Each row has a name. Each piece below is followed by the name of the row it came from, unless a question asks for something else. Each question is about the rows just above it.

Rudek: [ 11   8  26  13  22  25  30   4  28  -8 -14  11  -4  -2  14 -47  -7   3
  -3   1  -5   0  21  26   9 -31 -27  30  -5  -6   2 -14 -18  15   0 -12
   6]
kune: [ 12   0 -12 -11  13 -28 -13  15   5  22   2  25  -7   0   1 -19   8 -18
   0 -28  14   3   5  -6  11   5  20 -19 -15   8   1   2  14  -2   0 -13
  28]
misi: [ -2  -9   0 -14   2 -44 -24 -26 -32  -3 -54 -22  11  10  32 -18 -29  -8
   7 -18 -11   0   0  20 -13   8  15   7  14   1 -18 -32   6  -6  -5 -15
  19]
Selo: [-31  23 -15  -9  41 -54 -32 -44  -3 -22 -26  11  10 -24 -41  36 -39   1
  -3 -53  43  20 -18 -51  29 -18   3 -30 -43  15   4  10  -1  -8  28   9
  -9]
How many entries does [ 11   8  26  13  22  25  30   4  28  -8 -14  11  -4  -2  14 -47  -7   3
  -3   1  -5   0  21  26   9 -31 -27  30  -5  -6   2 -14 -18  15   0 -12
   6] have?  37
The next entry after [-18 -51  29 -18   3 -30 -43  15   4  10  -1  -8]:  [28]
[-54 -32 -44  -3 -22 -26  11  10 -24] is in which row?  Selo

sizig: [30 -4 34 -7]
dodi: [ 17 -20  31 -39]
Rilek: [ 24 -14  34 -21]
kune: [34 -4 -3 28]
Give the next entry after [-4 34].  [-7]
which: [34 -7]  sizig

Potol: [  2   2  10   3  25 -13  22]
Selo: [-37  37  25   3  10   9   8]
misi: [ -8   5 -29  12 -14 -43  -8]
Count the entries of [-37  37  25   3  10   9]:  6
[-37  37  25   3  10   9   8] is in which row?  Selo
which: [25  3 10]  Selo
How many entries does [-37  37] have?  2
Count the entries of [ 2  2 10  3]:  4
What is the next entry after [ 12 -14]?  [-43]

Rudek: [-16  -8 -24  12 -26 -54 -21  45  42 -12]
lete: [-17 -22 -26 -54 -21 -24  12 -15 -10  -8]
koba: [-20 -37  22  19 -12 -18 -15 -21 -15  -9]
How many entries does [-16  -8 -24  12] have?  4
What is the next entry after [ 12 -26 -54 -21]?  [45]
Count the entries of [-16  -8 -24  12 -26 -54 -21]:  7
How many entries does [-17 -22 -26 -54 -21 -24] have?  6
Give the next entry after [-22 -26 -54 -21].  [-24]
What is the next entry after [-24  12 -15]?  [-10]
Give the next entry after [-24  12 -26 -54 -21].  [45]

lete: [ -3   4  -3   2 -36 -12]
Selo: [ -2  26 -17  -2   4  30]
kune: [-10   5 -11 -23  -5  -3]
Rilek: [ -2 -10  17  -8 -28  -1]
Potol: [-15   3   7  -2  30 -12]
dodi: [ -4 -11 -23   5 -24   9]
sizig: [ 10 -14  12 -28  -8 -13]
ruzat: [-25 -15  14  23  -9 -23]
Rudek: [ -1   6 -11   2 -47  -8]
melag: [-10   5 -15  -3  14 -13]
[ -8 -28] is in which row?  Rilek
Give the next entry after [-11 -23   5].  [-24]
The next entry after [-25 -15  14  23]:  [-9]
The next entry after [-10   5 -15]:  [-3]
Number of entries in [-3  4 -3  2]:  4
Shared by Selo and Rilek:  [-2]

dodi: [ 38 -11  23  16   0  -2  -3  -2]
Potol: [-1  1 -1 -1  0 -3 -2 -1]
Selo: [  0 -11  23  16   0  -2  -3  -2]
The next entry after [ 1 -1 -1  0]:  [-3]
Count the entries of [  0 -11  23  16   0  -2  -3  -2]:  8
which: [ 38 -11  23  16   0  -2  -3  -2]  dodi
which: [  0 -11  23  16   0  -2  -3  -2]  Selo

misi: [  4   4   3 -14  -1  10  -9   1  -2  -2   0   8  13  -3   3   1 -15   0
 -13   4  -2  10   9   7 -11   2  -3   2  24   7  -2  10  -4   7 -13   7
 -10  -3  -5   6  -7  -2  -7   4   6   4]
Potol: [ -3  -6  -6  12 -11 -12 -16  11   6   2   4  -9  -2   6   7  -1  -8   7
   5  15  -2   4   6  -7 -11   0   5   4  -2   3   1   5  -1   5  -3  -2
  -2  -5   9   4  -1   3  -5   2   1   0]
koba: [-14  11   4  10   5  -1  -2  -6 -14  -6  -7   0   8  -7  -6 -13  -1   7
   4 -17  -3  22   8  11  -7 -14  16 -11  -5 -10  -5  11  15   6 -12  -8
   0 -21 -13   9  17  -3   1 -10   0  -9]
Selo: [ 23  14  22   7  -2   1  28  24   5   0 -14 -28  -4   0   1 -12   6  16
  -4   9 -13  -2 -10  -8  -7 -10  18  -1  10  -8  -2  20  -1 -23  -6  -1
   4  -5  14  -3  17 -11   1   7   6 -11]
lete: [ -6   1 -37  22  -9   4   3  23   2 -21   1 -21 -21   7  26 -27  25  50
  14 -22  23  -8  -9  23  11  22  12  -2   1  28 -14 -13  10  -8  11  34
  -3  22   1  16  -4  42  -6 -35 -32   1]
sizig: [ 23  10  -2   5 -18 -11  -4   2  10  31   2  10 -14 -10  21  -9   1  13
  -5   8 -13  11  21  -4   3 -10  -8  -9  10  26   8 -10 -11  -2   7  12
  19 -15  -8 -10   8  -7  -2  -6  -7   7]
melag: [ 11   6   0   5   4  -3   9   5 -11   2   6  -7 -11  -2   3  -1   2  -6
   7  -6  -6   1   4  -7 -11  -3  11  10   2 -10   8  -1  -9   4  -7  15
  -1  10  -4  -7  -2  -2   1  -6  -2  16]
Which row holds [ 23  10  -2   5 -18 -11  -4   2  10  31   2  10 -14 -10  21  -9   1  13
  -5   8 -13  11  21  -4   3 -10  -8  -9  10  26   8 -10 -11  -2   7  12
  19 -15  -8 -10   8  -7  -2  -6  -7   7]?  sizig
The next entry after [11  6  2]:  [4]
Number of entries in [ 11   6   0   5   4  -3   9   5 -11   2   6  -7 -11  -2   3  -1   2  -6
   7  -6  -6   1   4  -7]:  24
which: [23 11 22 12 -2  1 28]  lete
which: [ 23  14  22   7  -2   1  28  24   5   0 -14 -28  -4   0   1 -12   6  16
  -4   9 -13  -2 -10  -8  -7 -10  18  -1  10  -8  -2  20  -1 -23  -6  -1
   4  -5  14  -3  17 -11   1   7   6 -11]  Selo
which: [ 20  -1 -23  -6  -1   4  -5  14  -3]  Selo

misi: [  2 -17 -35 -44 -45 -37 -25 -10   0   2   1  -3  -2   5  16  31  42  48]
melag: [  0 -27 -46 -43 -23  -5   3  -1  -1  10  31  44  43  19  -8 -26 -26 -17]
kune: [  1 -29 -47 -38 -17   2   2  -2   6  27  46  41  15 -14 -28 -22 -13 -17]
Rudek: [  0 -23 -39 -47 -41 -25  -9   0   1  -1  -2   5  21  37  47  43  27   6]
dodi: [  3 -36 -47 -25  -1   1  -3  16  40  44  11 -21 -27 -15 -17 -29 -22   9]
Rilek: [  1 -24 -42 -46 -37 -17  -2   2   0  -2   6  21  39  48  39  19  -7 -24]
Selo: [  1 -41 -38  -4  -1   0  30  46  10 -26 -20 -15 -28 -15  31  45  13   0]
Potol: [  8 -21 -33 -44 -47 -42 -31 -16  -4   2   3  -1  -3   0   5  17  30  41]
How many entries does [  0 -23 -39 -47 -41 -25  -9   0   1  -1  -2   5  21  37  47  43] have?  16
which: [ 11 -21]  dodi
Count the entries of [  0 -23 -39 -47 -41 -25  -9   0   1  -1  -2   5  21  37  47  43  27   6]:  18
which: [  1 -24 -42 -46]  Rilek

kune: [  3  21  -9  14  -9 -27  -2  -5   4  22  -3  -6  -6   7 -12 -15 -28  14
  14 -36 -14  -3 -22  17   2   6 -21 -32   0 -12 -31  -5 -19  36  -6   3
  -7  27   5   5   0  12 -17 -13 -46  -6  -3   7  -4 -25]
dodi: [-13  18 -17 -10  20 -10   7  46  12   8 -36   1  10  -5   8  16  23  12
   4  11  38  -4  12  -2   7 -29 -37  -9   7  34   1  -6  11  32 -15  -6
  18  15   1  -9   3  11   6 -18 -25  -6   5  34   4 -16]
Selo: [-11  25  -3   7   3 -14   4  27  18  15 -37  -3   9   3  -9  -1   8   4
   0  -9  11  10 -12  10   8 -12 -16 -16   9   5 -24  -9  -5  17  -1   5
  -1  19   2  -5  -4  -3  -2   5 -19  -6   6  -2  -1 -18]
lete: [ -8  14 -16  -6  12 -10  -1  33  16  21 -47   0  11 -12  -8   5  12   6
  11   9  24   1   0  13  16 -20 -32 -10  16  32 -11 -16  14  23  -6   1
   7   4  10  -7  -6   6   6   0 -19  -6   8  19   1 -28]
Potol: [ -2   8  29  -6  10   9 -11   5 -11  -5  -6  -2  14  11   7  -9   7  15
 -35 -16 -13  13 -11 -14  15  10   0  -2   6  19  14  31 -11 -24  -3  17
   1  -9   5  16  24 -24   2   3  -7  -6  -3 -10 -12  -4]
sizig: [-10  18   3   5   7  -7   0  30  10  17 -29   0  17   4  -8   4  15   0
  -5   1  11  10  -3  11  11  -9 -23  -5  14  27 -10  -9   6  10  -6   8
   5   8   2   1  -3 -13  -3   5 -13  -6   1   0  -2 -11]
melag: [-11  15  39  -6  14  11  -3  21  -6  -6 -18   7  15  11  11   2  10   8
 -31  -5   5   6 -12 -14  12  -4  -6   1   4  23  18  30 -11 -13 -17  11
  10  -9   9  11  22 -18   3  -5  -7  -6  -4   6  -9   5]
ruzat: [  2  18  -1  -4   7  -3   6  24  14  11 -36   0   1  -1 -10   4  14   9
   1   2  13   4   0   6  13 -12 -19  -7   4  13 -18  -6   4  13  -5   2
   2  11   1  -7  -7   0  -4   2 -16  -6   6   7   4  -9]
Rudek: [  3  21  -9  14  -9 -27  -2  -5   4  22  -3  -6  -6   7 -12 -15 -28  14
  14 -36 -14  -3 -22  -2   2  -7  10 -21  -3 -23 -29   0 -22   6   6   9
 -13  14  12   9  -4 -11 -21   7 -24  -6 -11 -10  -1  -8]
which: [-13  18 -17 -10  20 -10   7  46  12   8 -36   1  10  -5   8  16  23  12
   4  11  38  -4  12  -2   7 -29 -37  -9   7  34   1  -6  11  32 -15  -6
  18  15   1  -9   3  11   6 -18 -25  -6   5  34   4 -16]  dodi
Count the entries of [-11  25  -3   7   3 -14   4  27  18  15 -37  -3   9]:  13
Count the entries of [-10  18   3   5   7  -7   0  30  10  17 -29   0  17   4  -8   4  15   0
  -5   1  11  10  -3  11  11  -9 -23  -5  14  27 -10  -9   6  10  -6   8
   5   8   2   1  -3 -13  -3   5 -13  -6   1   0  -2 -11]:  50
[-16  -6  12 -10] is in which row?  lete
How many entries does [-13  18 -17 -10  20] have?  5
Count the entries of [-13  18 -17 -10  20 -10   7  46  12   8 -36   1  10  -5   8  16  23  12
   4  11  38  -4  12  -2   7 -29 -37  -9   7  34   1  -6  11  32 -15  -6
  18  15   1  -9   3  11   6 -18 -25  -6   5  34   4 -16]:  50

